Here is a tiny trained network, its code and every weight. The questions are about switching its units off for an input and a class, where a switched-off unit gives its printed mean instead of its output.

import numpy as np


def w(rows, s, z=0):
    codes = np.array(rows[::2]) - 128.0
    scale = np.full(codes.shape[1], s)
    scale[-1] = z or s
    return codes * scale


def norm(h):
    return h / np.sqrt((h * h).mean(-1, keepdims=True) + 1e-5)


def f(y):
    return np.maximum(y, 0)


def log_softmax(a):
    a = a - a.max(-1, keepdims=True)
    return a - np.log(np.exp(a).sum(-1, keepdims=True))


def net(x, mask):
    res = np.array(x, float).reshape(1, 7) / 4 @ E
    u = 0
    for l in range(2):
        y = f(norm(res) @ A[l][:, :-1].T + A[l][:, -1])
        res = res + np.where(mask[u : u + 16], y, B[l][:, -1]) @ B[l][:, :-1]
        u += 16
    return log_softmax(norm(res)[-1] @ U[:, :-1].T + U[:, -1])


A, B = {}, {}
E = w([
[127,129,129,129],'x0',
[18,47,190,172],'x1',
[107,91,141,3],'x2',
[120,81,54,130],'x3',
[52,225,108,133],'x4',
[129,128,128,127],'x5',
[128,127,128,127],'x6',
],0.0051)
A[0] = w([
[91,94,32,147,1],'0.n0',
[93,76,106,145,162],'0.n1',
[67,173,161,223,117],'0.n2',
[68,165,97,130,85],'0.n3',
[5,219,125,120,62],'0.n4',
[157,155,209,175,187],'0.n5',
[122,151,100,179,71],'0.n6',
[183,129,112,135,138],'0.n7',
[158,73,176,170,103],'0.n8',
[149,166,89,80,105],'0.n9',
[138,148,145,178,83],'0.n10',
[61,109,160,100,107],'0.n11',
[92,185,195,150,174],'0.n12',
[77,168,90,174,126],'0.n13',
[119,192,154,104,209],'0.n14',
[157,146,143,86,83],'0.n15',
],0.012,0.0026)
B[0] = w([
[105,62,2,98,178],'0.n0',
[131,200,153,155,196],'0.n1',
[201,201,101,160,251],'0.n2',
[216,137,166,116,185],'0.n3',
[178,136,131,16,253],'0.n4',
[77,59,29,94,214],'0.n5',
[112,47,55,161,174],'0.n6',
[107,137,125,178,183],'0.n7',
[143,88,166,129,195],'0.n8',
[91,142,202,148,191],'0.n9',
[148,141,61,230,171],'0.n10',
[83,181,76,182,201],'0.n11',
[122,156,39,122,220],'0.n12',
[249,149,117,20,206],'0.n13',
[173,17,62,106,205],'0.n14',
[57,147,82,195,165],'0.n15',
],0.0062,0.006)
A[1] = w([
[214,213,46,168,200],'1.n0',
[74,100,101,13,80],'1.n1',
[2,84,160,189,166],'1.n2',
[73,121,178,17,90],'1.n3',
[162,82,145,175,142],'1.n4',
[119,137,95,36,161],'1.n5',
[180,151,87,45,147],'1.n6',
[227,157,147,108,93],'1.n7',
[171,49,127,236,178],'1.n8',
[121,104,181,37,185],'1.n9',
[158,138,57,76,158],'1.n10',
[182,26,240,156,100],'1.n11',
[136,219,113,110,250],'1.n12',
[73,143,173,87,134],'1.n13',
[114,97,111,97,136],'1.n14',
[175,56,96,114,164],'1.n15',
],0.0089,0.0021)
B[1] = w([
[64,109,206,112,255],'1.n0',
[159,134,76,174,185],'1.n1',
[57,159,175,172,160],'1.n2',
[179,254,122,239,161],'1.n3',
[121,150,152,39,157],'1.n4',
[87,35,121,168,194],'1.n5',
[108,153,201,135,214],'1.n6',
[79,39,146,181,169],'1.n7',
[151,169,158,82,198],'1.n8',
[215,160,61,159,161],'1.n9',
[76,113,176,151,221],'1.n10',
[192,121,99,45,158],'1.n11',
[130,42,195,133,184],'1.n12',
[157,141,112,204,142],'1.n13',
[180,145,95,103,153],'1.n14',
[63,214,75,99,194],'1.n15',
],0.0057,0.0097)
U = w([
[195,192,59,254,132],'0',
[62,146,228,211,91],'1',
[219,160,134,44,2],'2',
[101,139,81,154,228],'3',
],0.012,0.0035)

Each question gives the input, the list of numbers given to net, and the class t.
The units are the neurons (one row each of A and B). Each row of codes is followed by its name. A weight is (code - 128) times the scale printed after its matrix; where a second scale follows, it is the last column's (A, B and U).
mask holds one flag per neuron, layer by layer. A switched-off neuron (its flag False) gives its mean, the last column of its row in B, instead of its output. The means were averaged over made-up inputs and are rounded, as every weight is.
A unit's drop is (log p(t) with every unit on - log p(t) with that unit switched off) / (log p(t) with every unit on - log p(t) with every unit switched off).
The circuit of an input: a set's keep is (log p(t) with only the set's units on - log p(t) with every unit switched off) / (log p(t) with every unit on - log p(t) with every unit switched off). Starting from the 12 units with the biggest drops (on a tie, the unit counted first), units are removed one at a time, each time the one whose removal leaves the highest keep (on an exact tie, the one counted first), for as long as the keep stays at least 0.8.
circuit, biggest first: the units of the circuit, biggest drop first
unit that matters most: the unit with the biggest drop
top k neurons: the k neurons with the biggest drops, biggest first
top k neurons in layer l: the k neurons of layer l with the biggest drops, biggest first
drop of u: that unit's drop, to one decimal
input [7,-6,2,-6,-6,2,-7], class 1: unit that matters most => 0.n15
input [-7,4,4,-4,1,-5,2], class 0: circuit, biggest first => 1.n0, 1.n3
input [-8,1,3,2,4,-1,-7], class 2: top 2 neurons => 0.n4, 0.n3
input [-1,-3,4,4,0,-8,-8], class 0: top 3 neurons => 0.n2, 0.n9, 0.n12
input [5,-6,-7,-3,-8,1,3], class 2: circuit, biggest first => 1.n3, 1.n1, 1.n0
input [-7,1,-1,-4,-4,1,5], class 2: circuit, biggest first => 0.n8, 1.n11
input [4,-4,-5,1,6,-4,-8], class 2: top 3 neurons => 0.n13, 0.n4, 1.n0
input [-2,3,-2,8,8,7,-1], class 2: circuit, biggest first => 0.n13, 0.n4
input [-2,2,-1,-8,4,4,-1], class 3: top 2 neurons in layer 0 => 0.n5, 0.n12
input [8,-2,6,-2,5,0,5], class 0: top 2 neurons in layer 1 => 1.n3, 1.n9
input [3,2,7,4,1,3,-4], class 0: top 3 neurons in layer 1 => 1.n0, 1.n3, 1.n1
input [8,0,4,0,3,5,8], class 0: top 2 neurons => 0.n2, 1.n3
input [-6,-3,-7,-5,-8,-2,-3], class 2: top 2 neurons in layer 1 => 1.n8, 1.n4
input [-2,6,4,2,7,-4,-4], class 2: circuit, biggest first => 0.n4
input [0,-3,3,-2,1,-7,3], class 0: top 2 neurons => 0.n2, 0.n9
input [8,-7,-6,5,0,4,-1], class 1: top 2 neurons => 1.n0, 0.n5
input [-5,5,5,2,8,3,-5], class 2: top 3 neurons => 0.n4, 0.n3, 0.n13
input [6,-2,7,-1,-7,2,-6], class 0: top 3 neurons in layer 1 => 1.n3, 1.n9, 1.n0
input [1,3,4,-8,-4,-8,4], class 3: top 2 neurons => 0.n5, 0.n4
input [1,-3,0,3,1,-5,2], class 1: unit that matters most => 0.n5
input [-2,-5,1,3,-5,3,-7], class 1: top 2 neurons => 0.n14, 0.n8
input [5,3,-4,3,-8,-8,2], class 2: drop of 1.n11 => 0.3
input [-4,1,-2,2,6,-1,7], class 2: drop of 0.n14 => 0.0
input [3,-5,-2,4,4,-5,-4], class 1: drop of 0.n5 => 0.2
input [6,8,8,-5,8,5,1], class 0: drop of 1.n1 => 0.1
